|  37.3 |  -5.3 |
|  18.8 |  12.5 |
|  -0.8 |  -0.2 |
| -13.3 |  10.2 |
| -21.0 |  50.9 |
|  -8.4 |  13.7 |
|  26.8 | -12.7 |
|  44.7 |  -7.2 |
| -61.1 |  -4.7 |
|  12.7 |  46.3 |
|
|  -5.3 |  12.5 |  -0.2 |  10.2 |  50.9 |  13.7 | -12.7 |  -7.2 |  -4.7 |  46.3 |
|  37.3 |  18.8 |  -0.8 | -13.3 | -21.0 |  -8.4 |  26.8 |  44.7 | -61.1 |  12.7 |

| -30.3 |  -2.0 |  49.7 |
|  21.5 |  45.2 | -29.0 |
|
|  49.7 | -29.0 |
|  -2.0 |  45.2 |
| -30.3 |  21.5 |

|  -7.3 |  14.5 |   2.0 |   3.3 |  -1.2 |  -5.0 |  -9.4 |  -1.7 |   3.7 |   5.7 | -10.3 | -19.7 |  17.2 |   6.6 |
| -17.2 |  25.7 |  -4.9 | -14.0 |  -9.3 |   5.9 |  -8.0 | -11.0 |  11.5 |  -3.6 |  -4.9 | -15.5 |  11.8 |  14.2 |
| -51.7 |   0.6 |  11.1 |   6.1 | -18.0 |   5.3 |  -2.3 |  -0.8 |  -7.8 |  -3.7 | -12.6 |  -9.9 |  15.4 |  -0.7 |
|
|   6.6 |  14.2 |  -0.7 |
|  17.2 |  11.8 |  15.4 |
| -19.7 | -15.5 |  -9.9 |
| -10.3 |  -4.9 | -12.6 |
|   5.7 |  -3.6 |  -3.7 |
|   3.7 |  11.5 |  -7.8 |
|  -1.7 | -11.0 |  -0.8 |
|  -9.4 |  -8.0 |  -2.3 |
|  -5.0 |   5.9 |   5.3 |
|  -1.2 |  -9.3 | -18.0 |
|   3.3 | -14.0 |   6.1 |
|   2.0 |  -4.9 |  11.1 |
|  14.5 |  25.7 |   0.6 |
|  -7.3 | -17.2 | -51.7 |

|  29.1 | -17.1 |   5.1 | -38.6 |  18.1 | -15.2 |  49.3 |   4.7 |
|   8.2 |   5.4 |  -7.5 |   7.3 |  14.0 | -13.4 |   9.1 |  12.1 |
|
|   4.7 |  12.1 |
|  49.3 |   9.1 |
| -15.2 | -13.4 |
|  18.1 |  14.0 |
| -38.6 |   7.3 |
|   5.1 |  -7.5 |
| -17.1 |   5.4 |
|  29.1 |   8.2 |

| -44.1 |  45.3 |  33.3 | -31.4 | -12.1 |  -3.1 |   0.3 |  -1.5 |
| -51.4 |  31.6 |  46.5 | -22.1 | -46.9 |  44.3 |  22.2 |  -6.1 |
|  16.3 |  -1.3 | -15.3 |  42.6 |  15.0 |  -0.8 |  24.6 | -29.1 |
|  14.5 |   3.1 | -18.9 |   8.9 |  28.0 | -43.0 | -14.2 |  -2.0 |
|   5.9 |  -3.9 |  -5.3 |  16.5 |   8.0 |  12.7 |  17.6 | -14.0 |
|
|  -1.5 |  -6.1 | -29.1 |  -2.0 | -14.0 |
|   0.3 |  22.2 |  24.6 | -14.2 |  17.6 |
|  -3.1 |  44.3 |  -0.8 | -43.0 |  12.7 |
| -12.1 | -46.9 |  15.0 |  28.0 |   8.0 |
| -31.4 | -22.1 |  42.6 |   8.9 |  16.5 |
|  33.3 |  46.5 | -15.3 | -18.9 |  -5.3 |
|  45.3 |  31.6 |  -1.3 |   3.1 |  -3.9 |
| -44.1 | -51.4 |  16.3 |  14.5 |   5.9 |

| -10.7 |  24.4 |  -0.2 |
|   5.9 |  -2.5 | -21.6 |
|   5.5 |  -9.3 |  22.6 |
|  -6.0 |  24.8 |  -2.0 |
| -24.0 | -40.5 |  24.1 |
|  -8.7 |  21.3 |  17.5 |
| -22.7 |  35.9 |   1.0 |
| -19.7 |  26.3 | -17.8 |
|   2.1 |  11.5 | -32.7 |
|   1.1 | -49.8 |   5.6 |
|  15.1 |  40.9 | -10.4 |
|   7.1 |  17.2 |  17.6 |
|
|  -0.2 | -21.6 |  22.6 |  -2.0 |  24.1 |  17.5 |   1.0 | -17.8 | -32.7 |   5.6 | -10.4 |  17.6 |
|  24.4 |  -2.5 |  -9.3 |  24.8 | -40.5 |  21.3 |  35.9 |  26.3 |  11.5 | -49.8 |  40.9 |  17.2 |
| -10.7 |   5.9 |   5.5 |  -6.0 | -24.0 |  -8.7 | -22.7 | -19.7 |   2.1 |   1.1 |  15.1 |   7.1 |

| -29.7 |  45.6 |
| -20.9 |  26.5 |
| -11.8 |  59.3 |
| -57.5 | -31.3 |
|   8.8 |   8.2 |
| -35.9 | -26.2 |
|
|  45.6 |  26.5 |  59.3 | -31.3 |   8.2 | -26.2 |
| -29.7 | -20.9 | -11.8 | -57.5 |   8.8 | -35.9 |
